Below is a small trained network, with its code and all its weights. Each question gives an input and a class and asks what happens when units are switched off, that is, made to give their printed mean instead of their output.

import numpy as np


def w(rows, s, z=0):
    codes = np.array(rows[::2]) - 128.0
    scale = np.full(codes.shape[1], s)
    scale[-1] = z or s
    return codes * scale


def norm(h):
    return h / np.sqrt((h * h).mean(-1, keepdims=True) + 1e-5)


def f(y):
    return np.maximum(y, 0)


def log_softmax(a):
    a = a - a.max(-1, keepdims=True)
    return a - np.log(np.exp(a).sum(-1, keepdims=True))


def net(x, mask):
    res = np.array(x, float).reshape(1, 3) / 4 @ E
    u = 0
    for l in range(3):
        y = f(norm(res) @ A[l][:, :-1].T + A[l][:, -1])
        res = res + np.where(mask[u : u + 6], y, B[l][:, -1]) @ B[l][:, :-1]
        u += 6
    return log_softmax(norm(res)[-1] @ U[:, :-1].T + U[:, -1])


A, B = {}, {}
E = w([
[134,114,126,166,3,150,123],'x0',
[149,116,160,56,146,141,215],'x1',
[134,24,148,124,114,166,118],'x2',
],0.0042)
A[0] = w([
[125,134,135,102,114,136,194,174],'0.n1',
[139,200,140,113,110,133,224,86],'0.n2',
[136,140,124,136,8,135,162,190],'0.n3',
[136,45,137,158,158,142,47,134],'0.n4',
[121,215,114,164,128,120,87,167],'0.n5',
[131,56,133,117,131,134,210,3],'0.n6',
],0.012,0.003)
B[0] = w([
[145,210,144,130,111,75,140,190],'0.n1',
[86,160,64,161,120,44,141,202],'0.n2',
[135,127,150,171,8,87,65,250],'0.n3',
[40,114,37,91,180,96,113,204],'0.n4',
[187,106,213,56,140,164,123,192],'0.n5',
[195,101,210,70,146,191,100,181],'0.n6',
],0.011)
A[1] = w([
[207,110,193,66,196,232,207,1],'1.n1',
[53,90,52,249,112,150,68,5],'1.n2',
[106,107,68,158,68,172,86,51],'1.n3',
[90,83,72,146,11,145,122,65],'1.n4',
[210,47,247,151,26,191,88,68],'1.n5',
[145,228,76,194,192,124,228,27],'1.n6',
],0.011,0.00097)
B[1] = w([
[177,162,153,239,149,27,103,187],'1.n1',
[124,48,177,125,101,108,249,179],'1.n2',
[139,127,149,71,116,104,171,168],'1.n3',
[203,143,219,182,197,127,162,198],'1.n4',
[43,125,35,49,159,202,83,246],'1.n5',
[130,52,154,87,89,184,197,153],'1.n6',
],0.012,0.013)
A[2] = w([
[69,107,27,162,200,151,177,67],'2.n1',
[159,131,134,184,112,93,124,78],'2.n2',
[129,115,126,119,93,224,68,117],'2.n3',
[189,143,164,172,216,141,92,96],'2.n4',
[125,173,100,216,86,85,122,8],'2.n5',
[169,140,142,117,135,161,247,92],'2.n6',
],0.016,0.0012)
B[2] = w([
[148,244,56,51,154,243,38,224],'2.n1',
[121,189,96,143,153,157,125,227],'2.n2',
[115,154,22,109,254,181,177,252],'2.n3',
[158,192,129,206,30,70,142,255],'2.n4',
[206,149,126,216,236,90,76,241],'2.n5',
[102,8,195,168,85,184,139,244],'2.n6',
],0.0099,0.0064)
U = w([
[180,198,138,225,115,37,99,232],'0',
[78,139,45,30,176,203,99,132],'1',
[103,2,204,140,74,128,225,1],'2',
],0.008,0.00055)

Each question gives the input, the list of numbers given to net, and the class t.
The units are the neurons (one row each of A and B). Each row of codes is followed by its name. A weight is (code - 128) times the scale printed after its matrix; where a second scale follows, it is the last column's (A, B and U).
mask holds one flag per neuron, layer by layer. A switched-off neuron (its flag False) gives its mean, the last column of its row in B, instead of its output. The means were averaged over made-up inputs and are rounded, as every weight is.
A unit's drop is (log p(t) with every unit on - log p(t) with that unit switched off) / (log p(t) with every unit on - log p(t) with every unit switched off).
The circuit of an input: a set's keep is (log p(t) with only the set's units on - log p(t) with every unit switched off) / (log p(t) with every unit on - log p(t) with every unit switched off). Starting from the 12 units with the biggest drops (on a tie, the unit counted first), units are removed one at a time, each time the one whose removal leaves the highest keep (on an exact tie, the one counted first), for as long as the keep stays at least 0.8.
units of the circuit, in order: the units of the circuit, biggest drop first
most important unit: the unit with the biggest drop
k most important neurons: the k neurons with the biggest drops, biggest first
top k neurons in layer l: the k neurons of layer l with the biggest drops, biggest first
drop of u: that unit's drop, to one decimal
input [-2,-8,8], class 1: units of the circuit, in order	[0.n4]
input [-5,8,4], class 0: 3 most important neurons	[0.n3; 0.n6; 1.n1]
input [-1,8,6], class 0: units of the circuit, in order	[1.n1; 0.n3]
input [1,-3,-7], class 1: units of the circuit, in order	[0.n5; 1.n5]
input [-6,5,-3], class 2: 3 most important neurons	[1.n6; 0.n3; 1.n5]
input [-3,5,-2], class 2: 2 most important neurons	[0.n3; 1.n6]
input [-2,6,-4], class 2: 3 most important neurons	[1.n6; 0.n3; 1.n5]
input [0,-8,1], class 1: 3 most important neurons	[0.n3; 1.n4; 0.n6]
input [-3,-6,1], class 1: 3 most important neurons	[0.n4; 0.n3; 0.n6]
input [0,-3,2], class 1: 3 most important neurons	[0.n4; 0.n3; 2.n1]
input [-2,5,0], class 2: 3 most important neurons	[0.n3; 0.n2; 0.n5]
input [-1,2,6], class 0: top 2 neurons in layer 0	[0.n3; 0.n6]
input [1,-5,5], class 2: 2 most important neurons	[1.n2; 1.n5]
input [8,5,5], class 1: units of the circuit, in order	[1.n5]
input [4,-8,1], class 2: 3 most important neurons	[0.n4; 0.n6; 1.n2]
input [-4,-7,2], class 1: 2 most important neurons	[0.n4; 0.n3]
input [-6,2,2], class 0: 2 most important neurons	[0.n3; 0.n2]
input [-2,-5,1], class 1: top 3 neurons in layer 0	[0.n4; 0.n3; 0.n6]
input [-7,6,-2], class 2: top 2 neurons in layer 0	[0.n3; 0.n4]
input [8,-2,4], class 2: most important unit	1.n2
input [0,4,8], class 0: top 3 neurons in layer 0	[0.n3; 0.n6; 0.n4]
input [1,-3,2], class 2: drop of 1.n5	0.3
input [-3,2,6], class 0: drop of 0.n3	4.0
input [-5,6,7], class 0: drop of 1.n1	2.1
